Below are the code and all the weights of a small trained network. Each question names an input and a class and asks about switching units off, where a switched-off unit gives its printed mean instead of its output.

import numpy as np


def w(rows, s, z=0):
    codes = np.array(rows[::2]) - 128.0
    scale = np.full(codes.shape[1], s)
    scale[-1] = z or s
    return codes * scale


def norm(h):
    return h / np.sqrt((h * h).mean(-1, keepdims=True) + 1e-5)


def f(y):
    return y / 2 * (1 + np.tanh(0.7978845608 * (y + 0.044715 * y**3)))


def log_softmax(a):
    a = a - a.max(-1, keepdims=True)
    return a - np.log(np.exp(a).sum(-1, keepdims=True))


def net(x, mask):
    res = np.array(x, float).reshape(1, 5) / 4 @ E
    u = 0
    for l in range(3):
        y = f(norm(res) @ A[l][:, :-1].T + A[l][:, -1])
        res = res + np.where(mask[u : u + 7], y, B[l][:, -1]) @ B[l][:, :-1]
        u += 7
    return log_softmax(norm(res)[-1] @ U[:, :-1].T + U[:, -1])


A, B = {}, {}
E = w([
[10,91,18,99,172],'x0',
[63,112,139,200,2],'x1',
[154,242,76,124,87],'x2',
[67,166,138,215,221],'x3',
[122,125,117,125,132],'x4',
],0.00066)
A[0] = w([
[60,54,153,111,166,130],'0.n1',
[86,184,116,123,131,40],'0.n2',
[87,234,55,102,110,175],'0.n3',
[58,117,118,210,88,112],'0.n4',
[80,83,72,129,188,117],'0.n5',
[49,193,159,253,232,53],'0.n6',
[114,147,118,147,116,4],'0.n7',
],0.0029,0.0028)
B[0] = w([
[180,103,173,194,112,165],'0.n1',
[229,211,127,131,86,51],'0.n2',
[151,83,139,199,138,252],'0.n3',
[98,178,199,110,146,154],'0.n4',
[173,154,181,159,151,159],'0.n5',
[160,28,47,4,17,168],'0.n6',
[155,225,96,91,101,17],'0.n7',
],0.0029,0.0011)
A[1] = w([
[115,236,52,96,123,53],'1.n1',
[140,144,64,26,64,171],'1.n2',
[87,185,142,219,204,192],'1.n3',
[100,81,144,185,103,169],'1.n4',
[145,255,26,168,96,7],'1.n5',
[137,88,199,193,143,116],'1.n6',
[93,118,164,179,67,135],'1.n7',
],0.0027,0.0013)
B[1] = w([
[115,23,252,174,191,43],'1.n1',
[83,30,102,44,107,112],'1.n2',
[150,122,118,68,81,199],'1.n3',
[152,105,66,116,137,246],'1.n4',
[178,15,194,165,171,70],'1.n5',
[215,150,60,168,86,225],'1.n6',
[165,154,177,78,188,198],'1.n7',
],0.0028,0.0011)
A[2] = w([
[158,150,66,100,221,140],'2.n1',
[8,163,193,193,36,99],'2.n2',
[45,150,202,82,190,66],'2.n3',
[116,109,99,252,131,124],'2.n4',
[25,117,51,134,122,161],'2.n5',
[102,195,141,184,159,4],'2.n6',
[116,198,87,144,145,209],'2.n7',
],0.0034,0.0024)
B[2] = w([
[43,194,213,89,122,242],'2.n1',
[31,170,164,28,254,135],'2.n2',
[214,183,166,145,128,7],'2.n3',
[251,105,236,172,150,198],'2.n4',
[181,141,115,102,39,247],'2.n5',
[105,190,128,159,127,28],'2.n6',
[167,206,205,92,45,246],'2.n7',
],0.0028,0.0012)
U = w([
[66,17,12,3,13,233],'0',
[235,197,223,104,25,252],'1',
[31,245,238,17,224,236],'2',
[248,14,229,237,230,193],'3',
[214,193,144,93,24,162],'4',
[60,181,14,237,182,3],'5',
[18,178,12,242,244,3],'6',
],0.0042,0.0038)

Each question gives the input, the list of numbers given to net, and the class t.
The units are the neurons (one row each of A and B). Each row of codes is followed by its name. A weight is (code - 128) times the scale printed after its matrix; where a second scale follows, it is the last column's (A, B and U).
mask holds one flag per neuron, layer by layer. A switched-off neuron (its flag False) gives its mean, the last column of its row in B, instead of its output. The means were averaged over made-up inputs and are rounded, as every weight is.
A unit's drop is (log p(t) with every unit on - log p(t) with that unit switched off) / (log p(t) with every unit on - log p(t) with every unit switched off).
The circuit of an input: a set's keep is (log p(t) with only the set's units on - log p(t) with every unit switched off) / (log p(t) with every unit on - log p(t) with every unit switched off). Starting from the 12 units with the biggest drops (on a tie, the unit counted first), units are removed one at a time, each time the one whose removal leaves the highest keep (on an exact tie, the one counted first), for as long as the keep stays at least 0.8.
circuit, biggest first: the units of the circuit, biggest drop first
most important unit: the unit with the biggest drop
k most important neurons: the k neurons with the biggest drops, biggest first
top k neurons in layer l: the k neurons of layer l with the biggest drops, biggest first
input [5,-4,-8,1,-2], class 3: most important unit	0.n1
input [3,6,7,4,4], class 3: circuit, biggest first	[1.n5 2.n4]
input [-5,1,4,-7,-1], class 0: 2 most important neurons	[0.n1 1.n2]
input [-4,-6,2,-1,-4], class 2: circuit, biggest first	[2.n1 2.n5]
input [-3,4,0,-1,1], class 2: circuit, biggest first	[0.n6 2.n2]
input [8,8,-6,0,1], class 1: 4 most important neurons	[2.n5 2.n4 1.n4 1.n6]
input [8,7,-6,6,4], class 1: circuit, biggest first	[2.n5 2.n4 0.n4 2.n3]
input [-5,7,-2,-1,-3], class 2: circuit, biggest first	[2.n2 0.n6]
input [-2,-7,8,2,-8], class 3: circuit, biggest first	[1.n5 1.n1 2.n5]
input [2,-5,7,8,-6], class 0: 2 most important neurons	[0.n6 1.n2]
input [0,-1,7,5,0], class 3: 4 most important neurons	[1.n5 0.n2 1.n1 0.n3]
input [5,4,6,-4,1], class 3: circuit, biggest first	[1.n5 0.n6 2.n4]
input [2,5,-8,-5,-5], class 3: 3 most important neurons	[0.n1 0.n6 1.n6]
input [-2,7,1,-1,-4], class 2: circuit, biggest first	[2.n2]
input [2,0,-7,-5,5], class 3: circuit, biggest first	[0.n1 0.n6]
input [3,-3,8,8,2], class 0: 4 most important neurons	[0.n6 1.n2 0.n1 1.n6]
input [2,7,-7,4,-6], class 2: 4 most important neurons	[0.n4 2.n2 0.n3 1.n5]
input [-4,4,8,8,-1], class 0: top 2 neurons in layer 2	[2.n7 2.n1]
input [4,-2,8,3,5], class 3: circuit, biggest first	[1.n5 1.n1]
input [-3,0,-2,-5,-1], class 0: 2 most important neurons	[0.n3 0.n5]
input [5,8,5,-3,-7], class 2: 2 most important neurons	[2.n2 0.n4]
input [5,-3,2,4,4], class 1: 2 most important neurons	[0.n5 0.n3]
input [6,4,0,6,8], class 4: most important unit	0.n5
input [7,5,8,-3,8], class 3: 4 most important neurons	[1.n5 2.n4 0.n6 1.n1]
input [8,-5,1,-3,4], class 1: top 2 neurons in layer 1	[1.n7 1.n2]
